Each row is followed by its class.
.33, .06, .06, -.28, .49, .03, -.16, .17, -.12, -.48, .15, .20, .23, .13, .27, .08, -.40, -.06, .16, -.11, .31, -.59, -.06, -.14, -.24 -> diso
.09, .00, .14, .10, .10, .06, -.24, -.11, -.10, .09, -.10, -.14, -.06, .06, -.09, -.10, -.11, -.01, .08, .12, .08, -.17, .02, .08, .16 -> Kalef
.60, -.16, -.25, .02, .35, .08, -.24, .01, -.15, .04, .04, .01, .05, -.01, .07, .10, -.25, .02, .12, .07, .07, -.33, .17, .12, -.10 -> Kalef
.16, -.08, -.04, -.13, .19, -.01, -.06, .04, -.09, -.10, .13, .13, .09, .07, .05, .06, -.15, -.12, .06, .03, .18, -.16, -.17, -.01, .03 -> diso
.27, -.10, -.10, -.27, .38, .42, -.06, .16, -.10, -.39, .13, .08, .16, .08, .14, .06, -.23, -.13, .06, -.11, .22, -.27, -.04, -.04, -.28 -> diso
.11, .14, .00, -.40, .21, .07, .01, .16, -.02, -.33, .15, .15, .11, -.07, .01, .09, -.06, -.25, .09, .01, .17, -.22, .01, .01, .08 -> diso
.15, -.04, .03, .06, .20, -.04, -.26, -.16, -.08, .13, .04, .06, .02, .08, .00, -.04, .10, .01, .12, .00, .11, -.30, -.09, .04, -.10 -> Kalef
.28, -.05, .02, -.07, .38, -.01, -.29, .00, -.12, -.12, .07, .00, .05, .21, .07, -.04, -.32, .04, .16, .03, .23, -.58, -.09, -.14, -.35 -> Kalef
.17, .06, -.11, -.23, .21, .05, .03, .01, -.12, -.37, .29, .15, .13, -.01, .01, .12, -.14, -.16, .08, -.06, .15, -.17, -.05, .00, .09 -> diso
.19, -.11, -.10, -.05, .26, -.01, -.04, .09, .13, -.30, .14, .12, .06, .00, .09, .10, -.18, -.07, .15, -.06, .15, -.27, .11, -.03, -.30 -> diso
.08, -.03, -.07, .02, .09, -.03, -.03, .05, -.01, -.21, .08, .10, .15, -.04, .01, .08, -.02, -.05, .08, .10, .08, -.01, .02, .12, -.02 -> diso
.13, .05, -.08, -.01, .20, -.08, -.35, -.04, -.02, .07, -.03, -.12, -.06, .08, -.03, -.10, -.15, .05, .04, .11, .07, -.28, -.05, .03, .03 -> Kalef
.21, .05, .06, .02, .28, -.24, -.36, .00, -.03, -.11, .06, .01, .08, .12, .06, -.01, -.14, .03, .09, .03, .09, -.43, -.08, .02, -.14 -> Kalef
.32, -.09, -.10, -.01, .30, .09, -.26, -.12, -.11, -.03, .09, -.01, .09, .15, .09, -.01, -.23, .02, .21, .09, .04, -.31, .01, .06, -.01 -> Kalef
.03, .02, -.08, -.07, .06, -.03, .09, .11, -.05, -.24, .13, .15, .18, -.08, .00, .17, -.08, -.16, -.03, -.04, -.06, -.03, -.02, .01, -.04 -> diso
.24, -.08, -.16, -.01, .15, .08, -.32, .01, -.12, .07, .06, -.04, .07, .10, .04, .04, -.19, .00, .15, -.01, .05, -.27, .00, .12, -.05 -> Kalef
.12, -.05, -.07, -.08, .13, .03, -.04, .07, -.28, -.26, .10, .24, .07, -.15, .01, .05, -.21, -.13, .12, -.04, .09, -.11, .00, .14, -.03 -> diso
.29, -.10, -.15, .02, .49, .10, -.33, .08, -.18, -.01, .02, .00, .11, .03, .15, .01, -.29, .01, .17, .01, .16, -.39, .06, .10, -.13 -> Kalef
.23, -.12, -.12, .03, .34, .16, -.30, .02, -.17, -.06, .06, .03, .08, .21, .13, .08, -.36, .04, .16, .07, .10, -.43, .08, .04, -.03 -> Kalef
.12, -.13, -.08, .13, .04, .00, -.27, -.04, -.05, .01, -.01, .03, .03, .01, -.02, .04, -.22, -.06, .08, .05, -.04, -.07, -.03, .23, .25 -> Kalef
.10, -.08, -.21, -.11, .23, -.01, -.05, .09, -.03, -.22, .00, .11, .08, .07, .07, .05, -.15, -.08, .07, -.30, .18, -.20, .07, -.02, -.05 -> diso
.21, -.08, -.32, .08, .22, .21, -.29, .02, -.10, .03, .03, -.04, .08, .06, -.01, .03, -.24, .08, .11, .05, .02, -.29, .04, .12, .06 -> Kalef
.11, -.15, -.20, .10, .15, .05, -.29, -.03, -.12, -.01, .20, .03, .05, .01, .06, .04, -.20, -.08, .19, .03, .08, -.20, .04, .17, .24 -> Kalef
.17, -.10, -.09, .07, .19, .05, -.31, -.06, -.03, .04, .03, -.01, .06, -.01, .12, -.04, -.20, .06, .08, .15, .05, -.21, .03, .23, .11 -> Kalef
.30, -.06, -.04, -.10, .21, .00, -.09, .08, -.04, -.22, .10, .09, .12, .02, .10, .33, -.28, -.11, .07, -.20, .19, -.19, .01, .02, -.06 -> diso
.21, -.21, -.18, .03, .20, .12, -.35, -.03, -.08, .09, -.01, -.03, .08, .16, .06, .00, -.18, .06, .11, .06, .09, -.18, .11, .17, .08 -> Kalef
.17, .02, -.11, .00, .29, -.07, -.34, -.05, -.05, .00, .02, -.03, .11, .08, .09, .02, -.17, .04, .13, .06, .02, -.24, -.08, -.01, .07 -> Kalef
